Below is a small trained network, with its code and all its weights. Each question gives an input and a class and asks what happens when units are switched off, that is, made to give their printed mean instead of their output.

import numpy as np


def w(rows, s, z=0):
    codes = np.array(rows[::2]) - 128.0
    scale = np.full(codes.shape[1], s)
    scale[-1] = z or s
    return codes * scale


def norm(h):
    return h / np.sqrt((h * h).mean(-1, keepdims=True) + 1e-5)


def f(y):
    return y / 2 * (1 + np.tanh(0.7978845608 * (y + 0.044715 * y**3)))


def log_softmax(a):
    a = a - a.max(-1, keepdims=True)
    return a - np.log(np.exp(a).sum(-1, keepdims=True))


def net(x, mask):
    res = np.array(x, float).reshape(1, 3) / 4 @ E
    u = 0
    for l in range(3):
        y = f(norm(res) @ A[l][:, :-1].T + A[l][:, -1])
        res = res + np.where(mask[u : u + 5], y, B[l][:, -1]) @ B[l][:, :-1]
        u += 5
    return log_softmax(norm(res)[-1] @ U[:, :-1].T + U[:, -1])


A, B = {}, {}
E = w([
[99,155,148,152,112,125,135,98,103,122,234],'x0',
[158,56,189,114,126,126,105,72,107,127,144],'x1',
[117,139,161,114,109,110,140,133,2,101,133],'x2',
],0.0058)
A[0] = w([
[140,77,159,116,132,132,116,124,46,127,48,9],'0.n0',
[124,163,122,124,127,127,132,152,14,124,99,77],'0.n1',
[137,113,103,121,133,131,130,150,175,131,2,234],'0.n2',
[122,161,90,127,125,123,135,172,129,128,36,154],'0.n3',
[134,106,129,131,134,134,135,124,103,134,87,45],'0.n4',
],0.022,0.0014)
B[0] = w([
[159,47,118,83,65,10,217,114,160,129,94,206],'0.n0',
[107,195,153,181,194,249,17,132,121,150,194,230],'0.n1',
[122,193,175,167,203,232,3,163,112,171,153,253],'0.n2',
[120,166,159,143,178,205,22,160,113,144,140,225],'0.n3',
[103,138,99,123,107,122,190,105,92,61,105,153],'0.n4',
],0.011,0.021)
A[1] = w([
[104,222,56,161,139,146,126,170,242,145,140,116],'1.n0',
[69,206,127,147,107,126,155,119,7,73,230,49],'1.n1',
[107,204,26,115,125,111,153,229,215,132,32,21],'1.n2',
[110,186,18,140,153,166,199,169,197,95,14,8],'1.n3',
[117,121,63,131,116,116,205,130,137,104,59,1],'1.n4',
],0.013,0.00092)
B[1] = w([
[32,254,5,142,99,125,235,163,194,10,89,249],'1.n0',
[198,65,163,121,150,143,42,127,153,217,139,194],'1.n1',
[45,175,110,201,123,196,145,63,150,54,233,133],'1.n2',
[92,112,84,142,43,105,89,93,140,60,198,130],'1.n3',
[106,158,191,145,158,137,167,112,46,130,138,137],'1.n4',
],0.0066,0.013)
A[2] = w([
[113,135,191,120,189,190,84,126,96,45,35,158],'2.n0',
[113,174,140,90,154,132,124,166,71,112,69,2],'2.n1',
[137,148,47,134,144,163,110,155,252,151,93,90],'2.n2',
[156,86,82,105,83,76,185,128,65,134,98,103],'2.n3',
[144,118,146,131,132,146,79,125,95,158,167,191],'2.n4',
],0.014,0.00096)
B[2] = w([
[123,90,159,181,151,175,162,32,80,189,248,252],'2.n0',
[136,95,188,113,120,158,98,46,116,3,157,159],'2.n1',
[183,16,199,86,101,52,156,99,34,155,96,227],'2.n2',
[224,93,125,61,135,82,96,202,67,209,30,153],'2.n3',
[99,205,130,140,203,209,109,184,76,112,40,237],'2.n4',
],0.0058,0.015)
U = w([
[51,179,30,143,83,111,210,112,185,25,137,4],'0',
[189,51,127,65,95,28,178,132,118,152,64,115],'1',
[121,169,176,166,220,254,2,129,112,166,176,217],'2',
],0.0064,0.0029)

Each question gives the input, the list of numbers given to net, and the class t.
The units are the neurons (one row each of A and B). Each row of codes is followed by its name. A weight is (code - 128) times the scale printed after its matrix; where a second scale follows, it is the last column's (A, B and U).
mask holds one flag per neuron, layer by layer. A switched-off neuron (its flag False) gives its mean, the last column of its row in B, instead of its output. The means were averaged over made-up inputs and are rounded, as every weight is.
A unit's drop is (log p(t) with every unit on - log p(t) with that unit switched off) / (log p(t) with every unit on - log p(t) with every unit switched off).
The circuit of an input: a set's keep is (log p(t) with only the set's units on - log p(t) with every unit switched off) / (log p(t) with every unit on - log p(t) with every unit switched off). Starting from the 12 units with the biggest drops (on a tie, the unit counted first), units are removed one at a time, each time the one whose removal leaves the highest keep (on an exact tie, the one counted first), for as long as the keep stays at least 0.8.
units of the circuit, in order: the units of the circuit, biggest drop first
k most important neurons: the k neurons with the biggest drops, biggest first
top k neurons in layer l: the k neurons of layer l with the biggest drops, biggest first
drop of u: that unit's drop, to one decimal
input [7,2,-6], class 0: top 2 neurons in layer 1	1.n0, 1.n1
input [1,5,5], class 1: units of the circuit, in order	0.n0, 0.n2
input [0,6,-3], class 1: 2 most important neurons	0.n2, 0.n3
input [-1,4,5], class 1: units of the circuit, in order	0.n0
input [7,-3,-8], class 0: units of the circuit, in order	0.n2, 0.n1
input [2,7,-1], class 1: units of the circuit, in order	0.n1, 0.n2
input [3,8,0], class 1: units of the circuit, in order	0.n1, 0.n2
input [5,-6,0], class 1: top 2 neurons in layer 1	1.n1, 1.n0
input [4,8,1], class 1: 2 most important neurons	0.n1, 0.n2
input [7,-2,-7], class 0: drop of 0.n2	0.8
input [5,-2,0], class 1: drop of 0.n4	0.2
input [-8,8,3], class 1: drop of 0.n0	1.0
